Below is a small trained network, with its code and all its weights. Each question gives an input and a target symbol and asks what happens when units are switched off, that is, made to give their printed mean instead of their output.

import numpy as np


def w(rows, s, z=0):
    codes = np.array(rows[::2]) - 128.0
    scale = np.full(codes.shape[1], s)
    scale[-1] = z or s
    return codes * scale


def norm(h):
    return h / np.sqrt((h * h).mean(-1, keepdims=True) + 1e-5)


def f(y):
    return np.maximum(y, 0)


def softmax(a):
    e = np.exp(a - a.max(-1, keepdims=True))
    return e / e.sum(-1, keepdims=True)


def log_softmax(a):
    a = a - a.max(-1, keepdims=True)
    return a - np.log(np.exp(a).sum(-1, keepdims=True))


def net(x, mask):
    ids = ['ΓΛΣΨαβδεζμξπτφω'.index(c) for c in x.split()]
    T = len(ids)
    res = E[ids] + P[:T]
    q, k, v = (norm(res) @ M[0].T for M in (Q, K, V))
    z = softmax(np.where(np.tri(T) > 0, q @ k.T / 3**0.5, -1e9)) @ v
    res = res + np.where(mask[0], z, O[0][:, -1]) @ O[0][:, :-1]
    y = f(norm(res) @ A[0][:, :-1].T + A[0][:, -1])
    res = res + np.where(mask[1:9], y, B[0][:, -1]) @ B[0][:, :-1]
    return log_softmax(norm(res)[-1] @ U[:, :-1].T + U[:, -1])


Q, K, V, O, A, B = {}, {}, {}, {}, {}, {}
E = w([
[84,140,194,164,99],'Γ',
[90,138,90,138,139],'Λ',
[83,135,101,139,137],'Σ',
[80,193,149,75,135],'Ψ',
[142,105,169,51,150],'α',
[155,67,149,80,102],'β',
[74,130,108,127,121],'δ',
[187,166,96,86,134],'ε',
[2,102,101,163,99],'ζ',
[168,65,153,174,14],'μ',
[95,94,51,107,135],'ξ',
[110,132,113,165,82],'π',
[87,108,143,105,128],'τ',
[109,121,143,94,144],'φ',
[67,188,104,132,179],'ω',
],0.028)
P = w([
[117,71,147,2,1],'0',
[117,86,151,51,87],'1',
[132,99,139,94,123],'2',
[139,104,138,124,150],'3',
[142,115,147,145,171],'4',
[155,120,148,159,181],'5',
[168,126,141,174,192],'6',
[171,125,158,176,208],'7',
[145,112,159,161,193],'8',
],0.0063)
Q[0] = w([
[173,141,122,135,52],'head 0',
[245,119,123,109,97],'head 0',
[89,163,127,79,135],'head 0',
],0.012)
K[0] = w([
[67,38,94,43,19],'head 0',
[182,1,54,63,122],'head 0',
[109,216,216,64,149],'head 0',
],0.01)
V[0] = w([
[89,94,92,213,220],'head 0',
[134,255,137,126,95],'head 0',
[22,44,193,169,119],'head 0',
],0.0052)
O[0] = w([
[109,75,99,46,13,48],'head 0',
[104,160,182,233,182,251],'head 0',
[193,141,202,226,2,187],'head 0',
],0.0078,0.0026)
A[0] = w([
[111,207,222,161,209,137],'neuron 0',
[131,165,61,34,149,84],'neuron 1',
[140,158,162,93,152,73],'neuron 2',
[169,211,104,2,128,3],'neuron 3',
[144,249,150,136,94,252],'neuron 4',
[121,246,79,253,130,137],'neuron 5',
[159,41,153,128,72,48],'neuron 6',
[36,211,131,104,170,137],'neuron 7',
],0.01,0.004)
B[0] = w([
[86,146,119,170,150,238],'neuron 0',
[150,84,167,248,108,153],'neuron 1',
[63,62,115,121,99,152],'neuron 2',
[142,77,141,168,161,155],'neuron 3',
[133,180,108,222,216,204],'neuron 4',
[86,96,190,103,132,202],'neuron 5',
[130,179,109,111,147,152],'neuron 6',
[219,181,54,36,119,246],'neuron 7',
],0.012)
U = w([
[71,140,225,211,104,143],'Γ',
[147,114,32,135,62,74],'Λ',
[106,135,83,139,60,81],'Σ',
[129,212,130,113,187,173],'Ψ',
[140,118,141,138,111,41],'α',
[152,103,129,143,132,21],'β',
[122,162,107,148,53,50],'δ',
[106,19,22,139,138,158],'ε',
[8,77,109,128,81,133],'ζ',
[218,70,97,217,167,59],'μ',
[190,126,134,177,42,253],'ξ',
[142,122,133,142,98,36],'π',
[103,182,214,86,43,97],'τ',
[97,10,183,113,188,72],'φ',
[175,90,102,15,104,234],'ω',
],0.014,0.005)

Each question gives the input, a string of symbols that net reads in full, and the target symbol t.
The units are the heads (3 rows each of Q, K, V and O) and the neurons (one row each of A and B). Each row of codes is followed by its name. A weight is (code - 128) times the scale printed after its matrix; where a second scale follows, it is the last column's (O, A, B and U).
mask holds one flag per unit, heads first, then neurons. A switched-off unit (its flag False) gives its mean, the last column of its rows in O or B, instead of its output. The means were averaged over made-up inputs and are rounded, as every weight is.
A unit's drop is (log p(t) with every unit on - log p(t) with that unit switched off) / (log p(t) with every unit on - log p(t) with every unit switched off).
The circuit of an input: a set's keep is (log p(t) with only the set's units on - log p(t) with every unit switched off) / (log p(t) with every unit on - log p(t) with every unit switched off). Starting from all 9 units, units are removed one at a time, each time the one whose removal leaves the highest keep (on an exact tie, the one counted first), for as long as the keep stays at least 0.8.
circuit, biggest first: the units of the circuit, biggest drop first
most important unit: the unit with the biggest drop
k most important neurons: the k neurons with the biggest drops, biggest first
drop of u: that unit's drop, to one decimal
input ω φ Ψ Γ μ ω Γ μ τ, target Γ: 2 most important neurons : [neuron 7; neuron 2]
input Ψ ω Λ, target ω: circuit, biggest first : [neuron 4; neuron 0; head 0]
input Σ α τ, target τ: most important unit : neuron 4
input Ψ ω α ω Λ α ω ω φ, target ω: circuit, biggest first : [head 0; neuron 4]
input τ Σ Σ Λ ζ Λ, target ζ: circuit, biggest first : [neuron 7; head 0]
input φ τ α ω Λ, target ω: circuit, biggest first : [head 0; neuron 4; neuron 0]
input β ζ φ Ψ ω β Σ, target ω: circuit, biggest first : [head 0; neuron 4; neuron 0; neuron 7]
input φ ω α Σ, target ω: circuit, biggest first : [head 0; neuron 4; neuron 0]
input ω Ψ Γ α β Λ Γ β Λ, target Γ: circuit, biggest first : [head 0; neuron 5]
input Σ Λ Λ, target Λ: 3 most important neurons : [neuron 5; neuron 0; neuron 4]
input τ Ψ π ω δ, target ω: circuit, biggest first : [neuron 4; head 0; neuron 0]
input Λ τ τ τ, target τ: 3 most important neurons : [neuron 7; neuron 4; neuron 0]
input ω Σ Ψ φ Γ Γ φ, target Γ: circuit, biggest first : [head 0; neuron 7]
input ζ φ Σ, target ζ: most important unit : neuron 7
input τ φ Ψ Γ Σ, target Γ: circuit, biggest first : [head 0; neuron 5]
input Λ β δ φ φ, target φ: 3 most important neurons : [neuron 7; neuron 4; neuron 0]
input Γ α α α τ Σ, target Γ: 2 most important neurons : [neuron 7; neuron 5]
input β ω τ Σ Ψ β, target ω: drop of neuron 6 : 0.2
input ω ω π μ φ, target ω: drop of neuron 4 : 0.8
input ω α Ψ Ψ Ψ ω μ α, target φ: drop of neuron 1 : 0.0
